Here is a tiny trained network, its code and every weight. The questions are about switching its units off for an input and a target symbol, where a switched-off unit gives its printed mean instead of its output.

import numpy as np


def w(rows, s, z=0):
    codes = np.array(rows[::2]) - 128.0
    scale = np.full(codes.shape[1], s)
    scale[-1] = z or s
    return codes * scale


def norm(h):
    return h / np.sqrt((h * h).mean(-1, keepdims=True) + 1e-5)


def f(y):
    return y / 2 * (1 + np.tanh(0.7978845608 * (y + 0.044715 * y**3)))


def softmax(a):
    e = np.exp(a - a.max(-1, keepdims=True))
    return e / e.sum(-1, keepdims=True)


def log_softmax(a):
    a = a - a.max(-1, keepdims=True)
    return a - np.log(np.exp(a).sum(-1, keepdims=True))


def net(x, mask):
    ids = ['αγδηπφψ'.index(c) for c in x.split()]
    T = len(ids)
    res = E[ids] + P[:T]
    u = 0
    for l in range(2):
        q, k, v = (norm(res) @ M[l].T for M in (Q, K, V))
        z = softmax(np.where(np.tri(T) > 0, q @ k.T / 4**0.5, -1e9)) @ v
        res = res + np.where(mask[u], z, O[l][:, -1]) @ O[l][:, :-1]
        u += 1
        y = f(norm(res) @ A[l][:, :-1].T + A[l][:, -1])
        res = res + np.where(mask[u : u + 8], y, B[l][:, -1]) @ B[l][:, :-1]
        u += 8
    return log_softmax(norm(res)[-1] @ U[:, :-1].T + U[:, -1])


Q, K, V, O, A, B = {}, {}, {}, {}, {}, {}
E = w([
[156,109,90,107],'α',
[130,193,143,194],'γ',
[134,120,225,137],'δ',
[136,111,233,134],'η',
[164,148,42,93],'π',
[118,195,125,251],'φ',
[152,119,154,130],'ψ',
],0.023)
P = w([
[91,177,253,160],'0',
[31,43,34,167],'1',
[112,168,134,111],'2',
[73,37,26,164],'3',
[139,184,151,130],'4',
[78,102,40,214],'5',
[185,186,159,142],'6',
[122,61,30,193],'7',
[244,173,161,159],'8',
[152,116,61,191],'9',
[255,185,188,167],'10',
],0.0096)
Q[0] = w([
[157,51,187,108],'0.h0',
[2,3,92,152],'0.h0',
[171,56,165,142],'0.h0',
[168,209,121,143],'0.h0',
],0.0087)
K[0] = w([
[115,86,164,106],'0.h0',
[5,155,141,37],'0.h0',
[201,205,110,149],'0.h0',
[167,96,152,142],'0.h0',
],0.012)
V[0] = w([
[40,176,122,93],'0.h0',
[128,158,153,145],'0.h0',
[67,94,164,121],'0.h0',
[153,53,122,255],'0.h0',
],0.0068)
O[0] = w([
[199,226,154,78,3],'0.h0',
[2,124,185,65,187],'0.h0',
[167,118,207,185,31],'0.h0',
[134,106,85,140,249],'0.h0',
],0.0073,0.0014)
A[0] = w([
[143,103,181,152,106],'0.n0',
[47,78,88,139,255],'0.n1',
[183,93,12,115,103],'0.n2',
[105,217,110,206,211],'0.n3',
[154,125,181,95,125],'0.n4',
[170,65,97,86,73],'0.n5',
[136,116,202,101,118],'0.n6',
[168,168,142,115,114],'0.n7',
],0.011,0.0056)
B[0] = w([
[178,104,108,124,166],'0.n0',
[23,68,124,124,194],'0.n1',
[162,106,205,144,254],'0.n2',
[161,80,164,71,199],'0.n3',
[113,140,48,122,151],'0.n4',
[149,255,147,146,149],'0.n5',
[173,177,83,134,173],'0.n6',
[181,134,114,190,135],'0.n7',
],0.0093,0.0082)
Q[1] = w([
[253,95,158,155],'1.h0',
[80,89,111,141],'1.h0',
[249,126,177,181],'1.h0',
[135,129,126,204],'1.h0',
],0.016)
K[1] = w([
[170,94,108,172],'1.h0',
[104,93,121,6],'1.h0',
[196,90,89,191],'1.h0',
[170,114,165,122],'1.h0',
],0.013)
V[1] = w([
[47,179,148,152],'1.h0',
[156,152,108,226],'1.h0',
[142,1,100,107],'1.h0',
[148,100,135,51],'1.h0',
],0.0099)
O[1] = w([
[129,173,136,254,1],'1.h0',
[49,63,58,183,164],'1.h0',
[112,183,149,131,226],'1.h0',
[136,167,139,63,157],'1.h0',
],0.0096,0.0042)
A[1] = w([
[116,122,52,63,4],'1.n0',
[118,111,229,143,111],'1.n1',
[161,102,110,174,126],'1.n2',
[79,83,148,198,32],'1.n3',
[4,127,147,109,208],'1.n4',
[69,91,40,157,17],'1.n5',
[100,48,129,101,239],'1.n6',
[75,122,117,122,159],'1.n7',
],0.016,0.0024)
B[1] = w([
[105,94,101,172,191],'1.n0',
[120,99,92,128,240],'1.n1',
[77,175,136,183,153],'1.n2',
[159,142,65,104,194],'1.n3',
[74,162,172,84,202],'1.n4',
[124,118,178,40,155],'1.n5',
[87,108,95,94,254],'1.n6',
[134,39,246,110,145],'1.n7',
],0.013,0.008)
U = w([
[67,124,187,103,239],'α',
[97,56,6,91,13],'γ',
[144,91,141,159,39],'δ',
[212,170,100,76,204],'η',
[106,197,62,185,247],'π',
[168,47,157,160,3],'φ',
[128,130,116,149,47],'ψ',
],0.011,0.003)

Each question gives the input, a string of symbols that net reads in full, and the target symbol t.
The units are the heads (4 rows each of Q, K, V and O) and the neurons (one row each of A and B). Each row of codes is followed by its name. A weight is (code - 128) times the scale printed after its matrix; where a second scale follows, it is the last column's (O, A, B and U).
mask holds one flag per unit, layer by layer, with each layer's heads first. A switched-off unit (its flag False) gives its mean, the last column of its rows in O or B, instead of its output. The means were averaged over made-up inputs and are rounded, as every weight is.
A unit's drop is (log p(t) with every unit on - log p(t) with that unit switched off) / (log p(t) with every unit on - log p(t) with every unit switched off).
The circuit of an input: a set's keep is (log p(t) with only the set's units on - log p(t) with every unit switched off) / (log p(t) with every unit on - log p(t) with every unit switched off). Starting from the 12 units with the biggest drops (on a tie, the unit counted first), units are removed one at a time, each time the one whose removal leaves the highest keep (on an exact tie, the one counted first), for as long as the keep stays at least 0.8.
circuit, biggest first: the units of the circuit, biggest drop first
most important unit: the unit with the biggest drop
top k neurons: the k neurons with the biggest drops, biggest first
top k neurons in layer l: the k neurons of layer l with the biggest drops, biggest first
input π α φ α φ γ η ψ π φ, target γ: circuit, biggest first -> (0.n3)
input ψ α ψ δ π ψ, target α: circuit, biggest first -> (1.n4, 0.n1)
input δ φ φ π π δ, target γ: top 4 neurons -> (1.n1, 0.n3, 0.n1, 1.n6)
input ψ δ π δ π η ψ π η π δ, target η: circuit, biggest first -> (0.n2, 0.n1, 0.n6)
input α π π π φ π ψ η γ, target γ: top 2 neurons in layer 0 -> (0.n3, 0.n5)
input ψ η η, target γ: top 2 neurons in layer 0 -> (0.n6, 0.n2)
input η α π ψ, target α: top 3 neurons -> (1.n4, 1.n7, 0.n1)
input δ η η, target φ: top 4 neurons in layer 1 -> (1.n6, 1.n3, 1.n4, 1.n1)
input δ α π π π α α α γ π γ, target η: circuit, biggest first -> (0.n3, 0.n2)
input η η π γ δ π ψ π π φ α, target π: circuit, biggest first -> (1.h0, 0.n5, 1.n2)
input δ δ γ π φ η φ π δ, target π: top 4 neurons -> (0.n1, 0.n6, 0.n7, 1.n2)
input δ ψ ψ δ π π η φ η η γ, target φ: top 3 neurons -> (0.n3, 0.n5, 0.n0)
input ψ π φ π ψ π φ α π, target π: circuit, biggest first -> (0.n1, 1.h0, 1.n2)
input π α α α η φ, target α: top 2 neurons -> (0.n2, 0.n7)
input δ δ α ψ δ π, target α: top 2 neurons -> (0.n1, 1.n5)
input α δ γ ψ δ δ, target γ: top 2 neurons in layer 1 -> (1.n3, 1.n1)
input π η π γ π π δ φ α, target π: most important unit -> 0.n5
input γ η δ, target φ: top 4 neurons -> (0.n3, 1.n6, 1.n3, 0.n5)
input α φ α δ π α ψ η δ φ η, target π: top 4 neurons -> (0.n3, 0.n2, 1.n2, 0.n6)
input φ η γ δ π, target η: top 2 neurons in layer 0 -> (0.n3, 0.n2)
input ψ ψ π γ, target α: most important unit -> 1.n4
input η ψ η π α, target η: top 2 neurons -> (0.n2, 1.n0)
input η η δ, target φ: top 2 neurons -> (1.n6, 1.n3)
input δ π π ψ γ, target γ: top 3 neurons -> (0.n3, 0.n2, 0.n1)
input π π ψ ψ π δ α η γ ψ φ, target γ: top 3 neurons -> (0.n3, 1.n3, 0.n5)
input π δ ψ, target γ: top 2 neurons in layer 1 -> (1.n0, 1.n5)
input η δ π π π γ, target α: most important unit -> 0.n2
input γ ψ α η α, target φ: top 2 neurons in layer 0 -> (0.n2, 0.n5)
